Each row is followed by its class.
-3,-2,-12,26,8,4,2,11,23,15,-21,30,1,-49,4,9,1,42,-20,5,-1,23,7,15,13,-5,38,11,3,-2,21,20,-3,8,64,18,-15,47,1,-29,-30 | K_447
-32,-29,-18,33,21,18,27,29,23,39,-6,-18,-8,18,30,18,57,2,-11,13,17,0,-19,-4,15,-4,-21,-17,13,-20,-22,10,38,48,-31,-29,5,-2,-28,-22,-41 | K_219
-16,-4,-1,-14,-13,-27,10,-6,55,-17,-2,-37,-15,2,18,-7,51,-45,-34,22,29,46,-16,-25,45,-3,-24,24,-32,24,4,-90,-30,-1,44,13,-69,-12,-11,10,13 | K_219
-4,-14,-3,-98,-50,-17,-81,-60,-31,-38,59,-28,34,89,-32,-16,-11,-59,-3,6,11,7,43,-30,-4,39,-46,-24,-3,49,21,-89,-38,34,24,24,-13,-18,14,13,25 | K_219
4,-18,-41,4,-4,-18,-17,-14,46,-27,-34,3,6,-32,-19,-3,-39,-15,-11,21,2,5,11,14,-13,5,35,-11,15,0,12,-27,-27,-15,72,-11,-28,37,18,16,-33 | K_183
-42,-41,-29,21,5,2,-2,-10,20,21,-2,-11,0,60,-8,8,19,-26,-5,31,27,-15,-10,-2,-10,18,-15,-22,29,-18,7,-19,5,10,-27,-43,1,-22,-29,11,-20 | K_218
8,16,-15,44,15,-36,9,30,57,26,-14,-40,-12,-62,25,-9,88,-16,-1,-21,4,22,-36,3,35,-51,10,48,-39,11,-28,55,-52,-53,4,-22,-47,-45,-7,49,23 | K_755
15,9,-26,17,-8,-41,-38,3,20,8,20,-43,17,-22,-1,-23,44,-39,1,-20,-5,5,-5,-1,12,-56,18,30,-26,42,-53,30,-81,-33,-16,-13,-28,-39,8,50,21 | K_183
17,7,8,8,-23,-19,-73,-21,-27,7,38,-24,25,0,-6,-12,40,-49,30,-9,0,1,32,-6,1,-44,5,6,-30,53,-28,21,-49,15,-14,16,0,-38,3,34,25 | K_956
11,-8,-15,19,26,17,31,43,47,19,-45,33,-12,-82,9,20,-2,54,-23,-4,-6,15,-4,18,22,17,40,21,14,-43,13,34,20,6,29,-7,-6,55,6,-36,-40 | K_755
-13,17,26,18,25,14,73,77,55,32,-44,-3,-23,-62,46,17,82,53,-45,-7,6,55,-35,-13,79,5,0,49,3,-43,-15,2,27,3,-16,-33,-15,20,-9,-27,-16 | K_755
26,-9,-13,41,1,-31,-16,3,15,20,11,-25,-2,-25,-10,-10,63,-33,6,-5,13,19,11,-2,19,-61,8,19,-24,34,-54,14,-37,-13,-8,0,-38,-37,4,41,28 | K_956
-21,-2,0,-18,-14,-15,2,15,28,-10,-6,-24,-6,0,12,-2,20,-10,-37,7,9,28,-13,-21,53,0,-1,28,-5,-4,-9,-58,-27,7,8,-9,-10,5,8,-8,-10 | K_183
-16,12,-6,22,-6,-6,-47,-7,-16,23,23,-26,28,-19,0,-18,66,-23,14,-17,-9,0,9,-9,20,-26,11,34,-31,36,-17,54,-56,-18,-32,4,-10,-34,-5,27,33 | K_218
-8,12,34,5,-3,22,26,49,17,10,-17,4,-13,-24,25,22,53,15,-20,8,18,44,11,-23,68,2,-15,28,-9,-9,-12,-52,17,37,-10,18,-12,18,0,-27,-9 | K_956
-18,-28,-35,-16,-20,-17,-47,-28,-3,-1,23,-31,12,89,-23,0,-28,-52,-5,18,14,-27,0,-1,-29,6,-10,-50,25,-20,-5,-43,-14,38,-17,-49,31,-16,-7,26,-29 | K_183
8,22,0,20,-1,-6,-31,8,-7,23,31,-35,24,-38,21,-6,81,-24,5,-22,-16,11,15,-12,30,-37,3,33,-25,35,-45,63,-34,14,-35,1,-8,-14,-5,8,6 | K_219
-17,-31,-23,50,31,5,50,36,56,41,-26,-26,-26,4,34,20,56,-9,-22,15,28,10,-38,0,20,-11,-16,-14,21,-27,-25,3,32,19,-16,-30,-15,-5,-33,-7,-38 | K_219
8,-16,-32,-38,-23,-19,-75,-79,4,-39,31,3,35,30,-49,-16,-80,-33,23,18,14,-10,35,13,-51,27,20,-42,4,36,41,-45,-38,-9,82,21,-15,21,13,25,12 | K_259
-20,16,20,-51,-17,21,-16,19,-39,12,27,3,26,19,-13,7,27,31,-16,-17,-3,21,26,-27,29,40,-24,11,6,-12,-6,-28,-3,51,-41,-13,14,6,20,-31,7 | K_755
-10,3,6,-28,-17,-4,1,-21,10,-13,32,-15,9,30,-6,-2,1,6,-12,7,28,21,11,-21,33,15,-19,7,11,25,0,-65,-25,17,10,-3,-18,9,9,-6,16 | K_259
-28,-39,-5,4,4,4,-22,-2,-15,17,12,5,19,70,-11,6,-3,-8,-4,21,18,7,10,6,-28,16,-22,-38,27,-29,10,-2,44,49,-40,-30,53,-14,-13,-12,-31 | K_879
-22,12,13,-28,-20,9,-3,25,-8,-1,10,-7,15,-3,10,7,18,10,-23,-1,-2,23,13,-23,48,10,-2,22,9,-3,-20,-38,-14,37,-21,-15,12,23,16,-30,-24 | K_183
11,5,-18,30,14,-17,2,24,32,32,19,-33,5,-53,28,-8,94,-20,-4,-22,0,18,0,-8,38,-56,-1,40,-31,41,-56,43,-35,-13,-21,5,-41,-24,-5,16,14 | K_219
-42,-26,-33,20,1,-10,-11,-27,20,5,-11,-20,-1,64,-19,2,14,-32,-1,38,37,-19,-13,0,-11,11,-2,-34,27,-24,15,-29,-6,3,-3,-49,-7,-17,-30,23,-15 | K_218
9,21,-8,35,10,-26,-7,1,37,15,19,-41,3,-33,27,-19,62,-9,20,-22,18,23,-15,0,36,-59,16,28,-21,42,-38,55,-43,-47,-5,-12,-31,-28,-7,37,31 | K_259
-21,-12,-14,-12,-3,11,-26,-21,-1,20,38,-15,16,76,8,4,-20,-12,12,5,23,-13,7,2,-16,12,-15,-44,26,-7,2,-10,27,32,-25,-25,34,5,-27,1,-21 | K_259
-21,3,11,-55,-27,10,-31,-10,-27,-6,41,-8,26,24,6,5,22,-19,-18,1,0,18,30,-27,34,33,-30,6,-10,25,1,-62,-1,51,2,22,-7,13,4,-31,-5 | K_219
6,21,2,4,-4,8,-30,17,-24,35,46,-20,32,-42,20,-4,72,-14,12,-31,-27,7,30,-15,20,-34,-6,34,-31,49,-47,66,-30,20,-45,17,-2,-10,-5,-5,10 | K_219
-15,-18,-21,-35,-8,10,-30,-6,-18,21,14,-2,17,72,-14,9,-14,-7,8,5,11,-16,12,-3,-21,35,-14,-50,42,-37,7,-3,31,52,-38,-53,39,-5,-18,-4,-38 | K_755
-33,-28,-26,24,11,3,22,28,26,31,-10,-22,-12,32,12,11,15,5,-16,9,13,-7,-17,1,6,-22,-5,-13,34,-27,-30,6,14,38,-45,-56,24,-3,-14,-6,-47 | K_183
18,19,-6,41,11,-19,6,14,39,20,16,-40,-4,-52,37,-15,70,-10,16,-23,11,23,-22,-5,46,-52,13,46,-31,38,-38,63,-42,-34,-12,0,-25,-21,-6,26,29 | K_259
11,6,-16,24,0,-11,-10,39,14,27,16,-27,10,-55,18,-8,61,-8,2,-25,-22,8,1,-5,32,-56,20,50,-14,25,-66,69,-44,0,-58,-20,2,-13,10,14,2 | K_183
-20,-37,-25,-20,-6,-7,-19,-12,-6,18,19,-5,15,72,-24,4,-2,-12,5,15,17,-17,3,-3,-31,22,-18,-40,26,-30,-2,-18,11,40,-36,-57,20,-21,-12,6,-20 | K_755
-24,7,10,-18,-11,-8,13,4,30,-10,-4,-32,-6,-2,19,1,58,-25,-30,17,20,45,-6,-31,51,6,-27,18,-18,16,4,-74,-16,16,31,8,-45,1,-8,-8,5 | K_219
6,-13,3,48,23,20,20,35,33,15,-42,32,-18,-73,12,27,0,33,-9,9,6,16,11,18,26,-18,28,12,5,-17,6,10,35,14,46,15,-11,52,0,-29,-44 | K_956
13,-25,-14,15,-5,-3,-18,-11,31,-21,-27,25,-8,-36,-17,10,-29,-12,2,35,12,6,26,13,-9,8,30,-6,3,-3,17,-35,5,11,62,28,-25,37,3,-5,-21 | K_956
-5,8,25,-7,9,14,25,54,17,8,-16,14,-3,-28,28,13,43,27,-33,2,10,58,1,-17,71,18,-19,36,0,-15,4,-26,32,22,-18,11,-2,15,6,-39,-10 | K_879
-31,-35,-12,49,31,0,30,32,39,33,-28,-5,-11,24,22,15,37,4,-23,26,27,24,-18,6,9,-7,-15,-12,24,-37,5,14,44,19,-21,-30,23,-6,-26,-8,-43 | K_879
6,29,-4,16,-8,-23,-42,-21,1,7,42,-34,28,-18,15,-21,41,-29,29,-17,8,8,8,-7,14,-36,16,18,-27,43,-31,44,-51,-27,-12,-3,-8,-16,-9,30,28 | K_259
16,1,-2,44,-5,-32,-19,10,29,14,5,-29,-6,-36,14,-8,72,-40,15,6,15,17,-2,0,29,-61,14,28,-32,36,-46,18,-43,-19,0,10,-38,-41,-10,41,22 | K_956
0,8,-1,-11,-12,35,-35,4,-27,11,12,44,30,-31,-9,12,-23,43,1,3,-28,3,46,11,-9,26,30,0,17,-1,23,43,16,50,26,32,29,57,6,-43,-39 | K_447
-37,-35,-11,37,25,-1,22,27,26,27,-19,-2,-3,30,16,13,28,2,-16,23,25,15,-10,6,-1,-1,-15,-10,27,-31,1,12,44,22,-32,-24,34,-9,-21,-11,-34 | K_879
-11,-55,-20,17,0,-9,-21,-15,17,15,11,-14,-6,71,-17,12,5,-47,-1,27,38,-9,8,1,-22,-11,-30,-43,19,-9,-5,-53,23,43,-12,-33,9,-23,-12,19,-24 | K_956
-9,10,9,-29,-15,-15,1,5,23,-4,-8,-17,2,9,3,0,34,-1,-31,10,13,34,-1,-21,40,25,-5,15,1,-14,6,-53,-24,7,10,-21,-22,0,4,7,9 | K_755
-23,-23,-7,5,18,34,11,34,1,48,5,-5,4,24,29,23,33,11,-10,-2,1,1,0,-3,21,3,-16,-24,31,-23,-16,24,64,69,-52,-27,38,16,-27,-38,-54 | K_219
-40,-27,-26,-7,-4,0,-39,-37,-16,17,15,-20,20,101,-31,0,-3,-25,-3,17,27,-25,6,1,-28,20,-16,-54,35,-7,16,-28,-7,15,-12,-41,15,-24,-22,24,-6 | K_218
13,30,0,69,19,-12,45,55,46,48,-11,-16,-17,-89,43,-2,112,15,-18,-25,-14,41,-19,-8,58,-63,15,73,-40,26,-41,77,-42,-25,-13,9,-29,-19,-12,12,13 | K_447
-1,25,7,66,21,-11,36,51,55,33,-27,-40,-21,-96,67,-4,114,-4,-4,-18,-8,43,-29,-5,72,-64,19,60,-43,18,-44,78,-14,-34,-7,7,-39,-13,-19,13,2 | K_219
3,7,-3,-53,-46,-31,-108,-55,-60,-11,69,-20,61,37,-46,-24,7,-56,37,-17,-16,-8,41,-13,-43,13,0,-12,-20,38,-6,17,-75,14,-19,-18,21,-47,20,33,31 | K_755
-9,-40,-1,25,8,24,7,22,-8,43,4,5,-10,40,6,25,17,1,0,12,16,-1,18,-3,-4,-7,-18,-30,32,-24,-22,1,50,67,-49,-28,41,5,-14,-19,-40 | K_956
-19,-45,-2,50,30,25,49,47,27,51,-17,7,-21,18,12,32,42,22,-16,32,22,2,0,-4,13,-21,-16,-18,41,-32,-33,1,56,48,-53,-32,20,3,-32,-21,-41 | K_956
-6,-51,-12,40,9,-4,21,11,31,24,-19,-6,-26,38,-1,20,16,-23,-7,39,29,-2,-8,-2,-11,-14,-18,-27,30,-17,-14,-32,23,39,-24,-37,3,-12,-29,8,-25 | K_956
-6,13,11,5,3,-1,34,20,48,-6,-6,-16,-22,-25,39,5,31,7,-14,7,32,40,-22,-20,71,4,-8,26,-1,-4,1,-42,0,-15,16,-5,-30,24,-7,-14,5 | K_259
-3,-10,-34,21,4,-16,8,-10,57,-10,-30,13,-10,-36,-16,2,3,4,-19,21,7,20,0,15,-13,-3,21,6,-9,6,36,-12,-21,-8,93,15,-38,25,-3,12,-13 | K_447
-1,33,5,74,24,-13,33,49,57,38,-15,-24,-12,-85,39,-1,107,13,-16,-13,-10,37,-24,-1,54,-70,16,67,-30,21,-30,79,-31,-33,-3,0,-29,-21,-16,27,6 | K_447
-17,16,22,-75,-31,12,-41,-6,-47,0,39,2,38,38,-24,-1,6,11,-10,-19,-4,22,32,-26,8,49,-29,0,2,8,8,-48,-18,53,-26,-7,14,-8,21,-23,11 | K_755
-38,4,8,-19,-16,9,-12,-1,2,-10,3,-13,6,17,-8,0,37,-9,-20,13,21,18,3,-25,45,31,-16,25,-1,-4,16,-55,-20,18,-13,-3,-15,1,0,-12,14 | K_218
-20,9,21,-27,-13,15,8,18,8,2,8,-16,2,-12,25,4,48,1,-29,2,2,42,12,-31,59,13,-22,25,-15,11,-2,-47,3,37,0,28,-17,17,1,-29,1 | K_219
-11,16,19,-43,-19,19,-5,14,-5,-4,22,-8,15,4,12,8,34,-7,-21,5,-2,31,23,-30,41,27,-25,18,-12,12,-7,-59,3,54,-17,20,-17,17,0,-29,1 | K_219
6,1,6,79,32,-23,30,48,47,36,-24,-17,-6,-80,37,-11,96,5,-11,-12,-1,56,-16,2,48,-66,12,59,-31,16,-37,78,-16,-44,-28,-2,-16,-36,0,20,11 | K_879
-19,18,4,-29,-33,-19,-15,-12,17,-23,11,-9,11,26,-7,-1,36,-20,-22,23,17,30,13,-24,27,21,-21,15,-10,17,19,-75,-40,16,33,8,-29,-1,-4,12,9 | K_447
-25,-21,-27,19,4,3,11,22,28,25,-15,-25,-12,32,17,10,8,-13,-14,11,13,-11,-21,0,2,-8,-6,-22,23,-30,-17,-9,6,34,-31,-45,27,1,-15,3,-42 | K_183
10,4,2,42,0,-25,-23,9,13,20,11,-23,3,-37,2,-6,70,-34,15,-7,4,17,11,-7,24,-66,4,30,-32,42,-43,27,-42,-14,-16,5,-27,-41,-6,37,23 | K_956
-22,-47,-20,2,-12,-9,-35,-28,-1,2,15,-11,1,99,-23,13,-6,-39,6,31,34,-19,23,2,-32,8,-29,-53,32,-9,-4,-49,21,45,-12,-32,19,-21,-17,19,-29 | K_956
9,6,-13,3,-6,-23,-42,-9,-5,12,39,-35,28,-15,7,-17,70,-35,10,-18,-9,11,21,-12,15,-35,1,23,-32,56,-44,39,-53,-10,-16,14,-31,-33,2,24,27 | K_219
1,9,-20,16,-26,-43,-51,-16,1,1,25,-52,15,-19,2,-28,43,-52,5,-14,-8,3,-5,-10,14,-51,12,25,-38,37,-38,22,-85,-25,-4,-10,-16,-35,11,46,22 | K_183
-10,5,16,5,10,-1,41,22,50,-2,-11,-14,-17,-15,30,7,32,29,-24,10,30,45,-19,-19,69,1,-7,29,12,4,-1,-41,2,-7,12,-16,-34,27,-4,-12,10 | K_259
-15,-37,-38,4,-1,-12,-30,-38,32,-15,-14,19,12,-5,-29,-9,-22,-3,-4,31,15,-6,22,16,-25,16,28,-9,13,15,29,-18,-34,-35,64,0,-44,20,-2,11,-6 | K_218
3,-4,-11,42,11,-56,-20,1,37,3,-2,-33,1,-32,9,-26,75,-41,1,-7,16,43,-13,0,14,-59,3,37,-42,41,-16,35,-55,-56,9,-2,-34,-54,1,47,38 | K_879
-13,-6,24,-17,-21,-5,-7,6,12,-11,0,-9,-8,12,-1,15,32,-16,-22,21,30,37,16,-27,61,1,-21,14,2,9,4,-87,-8,37,19,9,-17,4,5,-11,-3 | K_956
-20,9,12,8,8,-19,39,9,66,-10,-8,-32,-23,-7,28,-1,39,2,-22,16,44,42,-34,-18,63,-14,-10,30,-6,11,3,-62,-19,-27,32,-7,-49,5,-10,8,23 | K_259
